[[120 124 126 141 123]
 [136 112 126 114 131]
 [105 137 150 101 120]
 [143 134 117 124 146]
 [140 104 158 119 135]
 [142 151 125 107 149]]
->
[[140 104 158 119 135]
 [136 112 126 114 131]
 [120 124 126 141 123]
 [143 134 117 124 146]
 [105 137 150 101 120]
 [142 151 125 107 149]]

[[112 147]
 [147 116]
 [110 139]
 [147 126]
 [128 106]]
->
[[128 106]
 [147 116]
 [147 126]
 [110 139]
 [112 147]]

[[148 125 129 121]
 [116 109 104 135]
 [ 99 122 120 139]]
->
[[116 109 104 135]
 [ 99 122 120 139]
 [148 125 129 121]]

[[120 108 131 116 122 121 118 148 134]
 [127 116 133 139 157 126 116 125 131]
 [126 120 114 146 140 122 117 111 119]
 [132 118 126 125 118 114 137 115 153]
 [115 110 125 105 133 116 122 126 134]
 [134 107 141 130 145 120 132 136 142]]
->
[[134 107 141 130 145 120 132 136 142]
 [120 108 131 116 122 121 118 148 134]
 [115 110 125 105 133 116 122 126 134]
 [127 116 133 139 157 126 116 125 131]
 [132 118 126 125 118 114 137 115 153]
 [126 120 114 146 140 122 117 111 119]]

[[137 120 124 137 129 120]
 [130 109 107 129 120 110]
 [131 116 113 136 123 110]
 [112 156 140 141 131 153]
 [128 129 139 154 128 128]
 [132 126 120 133 129 116]
 [120 153 139 121 134 155]
 [138 125 121 149 133 116]]
->
[[130 109 107 129 120 110]
 [131 116 113 136 123 110]
 [137 120 124 137 129 120]
 [138 125 121 149 133 116]
 [132 126 120 133 129 116]
 [128 129 139 154 128 128]
 [120 153 139 121 134 155]
 [112 156 140 141 131 153]]

[[152 143 104 137 145 141 134 115 148 126 128 141 137 141]
 [103 114 149 117 111 106 116 145 102 130 128 111 112 118]]
->
[[103 114 149 117 111 106 116 145 102 130 128 111 112 118]
 [152 143 104 137 145 141 134 115 148 126 128 141 137 141]]

[[132 123 137 104 123 127 112 133 132 119 115 103]
 [125 114 112 112 118 126 113 149 136 123 121 106]
 [130 125 146 116 129 106 115 130 125 121 117 110]
 [119 113 126 121 158 119 136 129 103 122 113 145]
 [129 140 127 134 149 140 121 119 122 132 129 124]
 [120 120 147 119 133 109 112 143 119 122 119 111]]
->
[[119 113 126 121 158 119 136 129 103 122 113 145]
 [125 114 112 112 118 126 113 149 136 123 121 106]
 [120 120 147 119 133 109 112 143 119 122 119 111]
 [132 123 137 104 123 127 112 133 132 119 115 103]
 [130 125 146 116 129 106 115 130 125 121 117 110]
 [129 140 127 134 149 140 121 119 122 132 129 124]]

[[133 119 122 141 118 122 130 123]
 [136 148 119 129 110 143 139 146]
 [133 121 125 137 131 125 135 119]
 [123 112 134 134 141 112 131 110]
 [122 118 129 125 131 111 133 114]
 [116 157 135 104 139 148 116 152]
 [132 127 136 124 121 125 131 131]
 [117 124 126 120 131 115 135 119]
 [113 151 123 109 124 153 116 153]]
->
[[123 112 134 134 141 112 131 110]
 [122 118 129 125 131 111 133 114]
 [133 119 122 141 118 122 130 123]
 [133 121 125 137 131 125 135 119]
 [117 124 126 120 131 115 135 119]
 [132 127 136 124 121 125 131 131]
 [136 148 119 129 110 143 139 146]
 [113 151 123 109 124 153 116 153]
 [116 157 135 104 139 148 116 152]]
---
[[139 130 148 114 135 122 136 141 118 118 129 122 111 125]
 [129 116 135 129 136 156 137 131 130 116 137 132 130 136]]
->
[[139 130 148 114 135 122 136 141 118 118 129 122 111 125]]

[[134 152 131 126 149 131 132 118 135 125 129 136 133 147 149]
 [121 122 146 135 119 121 141 141 128 116 151 135 128 137 128]]
->
[[134 152 131 126 149 131 132 118 135 125 129 136 133 147 149]]

[[ 99 123 108 109]
 [121 118 119 139]
 [129 119 132 114]
 [144 156 108 122]
 [136 149 134 137]
 [146 132 145 133]
 [107 107 136 112]
 [119 120 125 122]
 [107 104 137 117]]
->
[[ 99 123 108 109]
 [129 119 132 114]
 [136 149 134 137]
 [107 107 136 112]
 [107 104 137 117]]

[[138 143]
 [100 100]
 [123 132]
 [140 128]
 [142 120]
 [128 133]
 [121 133]
 [108 137]
 [120 152]
 [116 118]
 [136 122]
 [128 120]]
->
[[138 143]
 [123 132]
 [142 120]
 [121 133]
 [120 152]
 [136 122]]

[[110 113 106 121 120 130 149 143 127 129 146 130]
 [133 131 114 118 123 123 131 118 139 128 124 115]
 [127 132 137 126 151 147 136 113 119 132 128 114]
 [124 123 129 132 134 132 137 127 112 122 128 131]]
->
[[110 113 106 121 120 130 149 143 127 129 146 130]
 [127 132 137 126 151 147 136 113 119 132 128 114]]

[[139 107 139 127 132 148 144]
 [145 119 125 121 123 156 148]
 [131 128 146 118 125 134 129]
 [106 148 134 123 122  99 107]]
->
[[139 107 139 127 132 148 144]
 [131 128 146 118 125 134 129]]

[[138 123 112]
 [117  99 133]
 [129 116 140]
 [129 138 103]
 [142 138 142]
 [128 144 140]
 [125 105 128]
 [135 136 124]]
->
[[138 123 112]
 [129 116 140]
 [142 138 142]
 [125 105 128]]

[[132 136 123 136 111 131 135 114 139 128 137 137 128 130]
 [125 125 130 130 113 123 121 138 137 130 131 118 124 133]
 [128 126 125 129 131 115 131 128 124 127 126 131 126 133]
 [132 137 128 128 123 135 117 132 137 131 133 110 134 111]
 [127 145 152 145 130 130 123 118 128 135 138 127 109 129]
 [136 132 118 128 132 114 126 125 129 127 127 121 135 115]]
->
[[132 136 123 136 111 131 135 114 139 128 137 137 128 130]
 [128 126 125 129 131 115 131 128 124 127 126 131 126 133]
 [127 145 152 145 130 130 123 118 128 135 138 127 109 129]]
